Below are the code and all the weights of a small trained network. Each question names an input and a target symbol and asks about switching units off, where a switched-off unit gives its printed mean instead of its output.

import numpy as np


def w(rows, s, z=0):
    codes = np.array(rows[::2]) - 128.0
    scale = np.full(codes.shape[1], s)
    scale[-1] = z or s
    return codes * scale


def norm(h):
    return h / np.sqrt((h * h).mean(-1, keepdims=True) + 1e-5)


def f(y):
    return np.maximum(y, 0)


def softmax(a):
    e = np.exp(a - a.max(-1, keepdims=True))
    return e / e.sum(-1, keepdims=True)


def log_softmax(a):
    a = a - a.max(-1, keepdims=True)
    return a - np.log(np.exp(a).sum(-1, keepdims=True))


def net(x, mask):
    ids = ['βεζηθλμξπτφψ'.index(c) for c in x.split()]
    T = len(ids)
    res = E[ids] + P[:T]
    u = 0
    for l in range(3):
        q, k, v = (norm(res) @ M[l].T for M in (Q, K, V))
        z = softmax(np.where(np.tri(T) > 0, q @ k.T / 2**0.5, -1e9)) @ v
        res = res + np.where(mask[u], z, O[l][:, -1]) @ O[l][:, :-1]
        u += 1
        y = f(norm(res) @ A[l][:, :-1].T + A[l][:, -1])
        res = res + np.where(mask[u : u + 12], y, B[l][:, -1]) @ B[l][:, :-1]
        u += 12
    return log_softmax(norm(res)[-1] @ U[:, :-1].T + U[:, -1])


Q, K, V, O, A, B = {}, {}, {}, {}, {}, {}
E = w([
[58,87,164,29],'β',
[38,128,147,67],'ε',
[57,165,116,111],'ζ',
[205,45,87,120],'η',
[74,181,143,124],'θ',
[86,116,108,179],'λ',
[92,187,234,122],'μ',
[159,201,124,129],'ξ',
[128,123,1,114],'π',
[254,68,251,228],'τ',
[208,49,86,124],'φ',
[200,46,85,122],'ψ',
],0.0088)
P = w([
[135,212,142,61],'0',
[74,219,108,102],'1',
[67,200,113,131],'2',
[67,180,109,146],'3',
[62,164,110,155],'4',
[71,148,103,158],'5',
[76,134,100,163],'6',
[77,119,98,170],'7',
[73,104,96,180],'8',
[74,89,96,188],'9',
[86,79,99,194],'10',
[101,68,110,192],'11',
[137,46,101,159],'12',
[127,125,1,155],'13',
],0.005)
Q[0] = w([
[117,235,208,129],'L0H1',
[2,119,44,200],'L0H1',
],0.005)
K[0] = w([
[2,177,147,70],'L0H1',
[41,9,65,236],'L0H1',
],0.005)
V[0] = w([
[70,115,253,91],'L0H1',
[168,140,126,216],'L0H1',
],0.0044)
O[0] = w([
[82,178,59,215,2],'L0H1',
[104,67,1,37,75],'L0H1',
],0.0041,0.00072)
A[0] = w([
[222,111,81,46,69],'L0N1',
[255,21,127,129,7],'L0N2',
[152,71,102,141,103],'L0N3',
[227,218,56,96,132],'L0N4',
[128,188,83,129,67],'L0N5',
[193,164,203,217,224],'L0N6',
[65,204,115,128,177],'L0N7',
[110,89,38,108,154],'L0N8',
[77,160,89,102,66],'L0N9',
[206,90,100,134,77],'L0N10',
[170,110,181,70,2],'L0N11',
[158,88,57,111,78],'L0N12',
],0.0061,0.0043)
B[0] = w([
[111,231,131,128,155],'L0N1',
[39,174,107,130,165],'L0N2',
[79,131,112,177,154],'L0N3',
[33,112,149,210,158],'L0N4',
[43,123,125,100,143],'L0N5',
[149,3,101,79,180],'L0N6',
[79,171,157,160,255],'L0N7',
[108,146,208,112,212],'L0N8',
[136,169,173,110,162],'L0N9',
[48,166,153,154,150],'L0N10',
[62,232,158,186,129],'L0N11',
[85,78,101,183,156],'L0N12',
],0.0061,0.0052)
Q[1] = w([
[2,118,208,70],'L1H1',
[232,158,125,112],'L1H1',
],0.007)
K[1] = w([
[127,2,104,138],'L1H1',
[104,240,126,91],'L1H1',
],0.0088)
V[1] = w([
[129,160,2,72],'L1H1',
[124,87,73,207],'L1H1',
],0.0092)
O[1] = w([
[201,164,224,190,3],'L1H1',
[187,254,101,95,162],'L1H1',
],0.0095,0.0052)
A[1] = w([
[198,98,78,175,106],'L1N1',
[109,146,142,197,161],'L1N2',
[192,81,123,104,41],'L1N3',
[101,109,186,76,119],'L1N4',
[104,140,107,150,106],'L1N5',
[96,65,185,68,82],'L1N6',
[227,112,64,158,69],'L1N7',
[192,147,128,94,2],'L1N8',
[45,83,187,168,152],'L1N9',
[112,116,59,110,114],'L1N10',
[228,13,143,255,143],'L1N11',
[118,107,201,32,96],'L1N12',
],0.0085,0.0094)
B[1] = w([
[62,190,80,145,130],'L1N1',
[189,111,101,125,190],'L1N2',
[63,131,62,111,128],'L1N3',
[170,172,75,165,156],'L1N4',
[116,149,152,94,157],'L1N5',
[132,222,121,139,149],'L1N6',
[218,127,60,52,128],'L1N7',
[210,138,1,34,128],'L1N8',
[151,127,83,167,254],'L1N9',
[171,156,93,186,183],'L1N10',
[191,127,17,114,140],'L1N11',
[101,151,180,125,144],'L1N12',
],0.0093,0.0074)
Q[2] = w([
[128,130,254,64],'L2H1',
[8,234,73,168],'L2H1',
],0.0074)
K[2] = w([
[73,189,154,181],'L2H1',
[171,153,131,2],'L2H1',
],0.0077)
V[2] = w([
[2,211,180,55],'L2H1',
[114,218,127,78],'L2H1',
],0.0071)
O[2] = w([
[72,126,222,212,227],'L2H1',
[1,67,141,252,247],'L2H1',
],0.0096,0.0013)
A[2] = w([
[81,177,108,36,104],'L2N1',
[134,61,164,202,123],'L2N2',
[101,140,239,93,83],'L2N3',
[62,99,91,170,100],'L2N4',
[112,148,161,220,139],'L2N5',
[121,100,97,141,99],'L2N6',
[163,220,93,172,148],'L2N7',
[165,105,107,186,156],'L2N8',
[129,223,229,133,109],'L2N9',
[114,214,123,121,154],'L2N10',
[56,2,254,34,2],'L2N11',
[73,130,182,139,106],'L2N12',
],0.0098,0.009)
B[2] = w([
[155,87,127,218,156],'L2N1',
[167,107,147,158,148],'L2N2',
[111,145,102,177,129],'L2N3',
[78,177,152,79,254],'L2N4',
[193,105,87,119,235],'L2N5',
[129,149,137,127,147],'L2N6',
[164,129,161,119,248],'L2N7',
[96,74,168,161,194],'L2N8',
[195,128,160,61,139],'L2N9',
[167,127,146,97,222],'L2N10',
[184,42,16,247,128],'L2N11',
[163,113,88,133,157],'L2N12',
],0.012,0.0075)
U = w([
[67,29,140,175,203],'β',
[118,99,154,186,81],'ε',
[135,131,149,199,91],'ζ',
[178,114,126,81,152],'η',
[116,177,100,167,94],'θ',
[120,249,106,47,78],'λ',
[9,62,123,25,185],'μ',
[147,169,89,67,60],'ξ',
[210,40,111,54,254],'π',
[129,80,119,74,79],'τ',
[170,108,188,77,150],'φ',
[169,120,177,83,120],'ψ',
],0.011,0.0062)

Each question gives the input, a string of symbols that net reads in full, and the target symbol t.
The units are the heads (2 rows each of Q, K, V and O) and the neurons (one row each of A and B). Each row of codes is followed by its name. A weight is (code - 128) times the scale printed after its matrix; where a second scale follows, it is the last column's (O, A, B and U).
mask holds one flag per unit, layer by layer, with each layer's heads first. A switched-off unit (its flag False) gives its mean, the last column of its rows in O or B, instead of its output. The means were averaged over made-up inputs and are rounded, as every weight is.
A unit's drop is (log p(t) with every unit on - log p(t) with that unit switched off) / (log p(t) with every unit on - log p(t) with every unit switched off).
The circuit of an input: a set's keep is (log p(t) with only the set's units on - log p(t) with every unit switched off) / (log p(t) with every unit on - log p(t) with every unit switched off). Starting from the 12 units with the biggest drops (on a tie, the unit counted first), units are removed one at a time, each time the one whose removal leaves the highest keep (on an exact tie, the one counted first), for as long as the keep stays at least 0.8.
units of the circuit, in order: the units of the circuit, biggest drop first
most important unit: the unit with the biggest drop
top k neurons: the k neurons with the biggest drops, biggest first
top k neurons in layer l: the k neurons of layer l with the biggest drops, biggest first
input β π λ ψ λ β, target λ: top 3 neurons -> [L1N9; L0N1; L1N2]
input ξ λ λ β ζ η λ β, target λ: most important unit -> L1H1
input β η ζ μ π, target μ: units of the circuit, in order -> [L0N8; L1H1; L2N4]
input ζ θ β ε μ η, target μ: top 2 neurons -> [L0N10; L0N6]
input ε θ θ ζ π ε π ζ, target π: units of the circuit, in order -> [L1H1; L2N5; L2N9]
input ε λ λ π θ λ μ λ, target μ: units of the circuit, in order -> [L1N4; L2N1; L2N4]
input ψ μ φ π λ π, target λ: top 2 neurons -> [L0N1; L0N4]
input θ η ε λ ψ, target λ: top 4 neurons -> [L0N1; L1N9; L1N2; L0N10]
input φ ξ η π ψ π λ π θ λ π θ λ λ, target λ: top 2 neurons -> [L0N7; L0N8]
input λ β λ η λ ψ λ ζ β φ, target β: top 2 neurons in layer 0 -> [L0N10; L0N3]
input λ λ λ ψ λ ζ μ μ θ, target μ: units of the circuit, in order -> [L0N6; L1H1; L0N1]
input ψ β μ, target β: top 3 neurons -> [L0N10; L0N4; L0N2]
input θ λ λ λ ε ε ξ ζ β ζ θ μ ζ, target μ: units of the circuit, in order -> [L1H1; L2N4]
input π μ β β π η λ θ λ β ζ, target β: top 4 neurons in layer 1 -> [L1N6; L1N11; L1N12; L1N10]
input λ ξ η ζ ζ λ θ λ η, target λ: top 3 neurons -> [L0N1; L0N10; L1N9]
input λ β π β β ε, target β: most important unit -> L0N7
input θ ψ λ η, target λ: top 4 neurons -> [L1N9; L0N1; L1N2; L0N10]
input μ τ λ β λ η ζ λ μ ε β ξ ξ, target μ: top 2 neurons in layer 1 -> [L1N11; L1N9]
input ζ τ θ ψ η θ λ λ μ λ ζ β ξ, target μ: units of the circuit, in order -> [L0N4; L0N6; L1H1; L2N5]
input π η ζ β β, target β: most important unit -> L0N4
input λ ξ θ ε, target θ: top 3 neurons in layer 2 -> [L2N5; L2N12; L2N2]
input λ θ φ μ β β β ε β π λ, target π: top 4 neurons in layer 2 -> [L2N4; L2N7; L2N1; L2N8]
input λ η ξ β φ, target β: top 2 neurons in layer 0 -> [L0N2; L0N10]
input φ λ λ β β, target β: units of the circuit, in order -> [L2H1; L0N2]
input μ λ ε ψ θ θ λ φ φ τ β μ, target μ: top 2 neurons -> [L0N6; L1N9]
input λ ξ β β λ θ θ ψ λ π, target λ: top 2 neurons -> [L1N9; L0N8]
input θ β ζ β β λ λ ε, target λ: top 2 neurons in layer 2 -> [L2N8; L2N9]
input ζ ξ ξ θ μ θ, target μ: top 2 neurons -> [L0N6; L1N9]
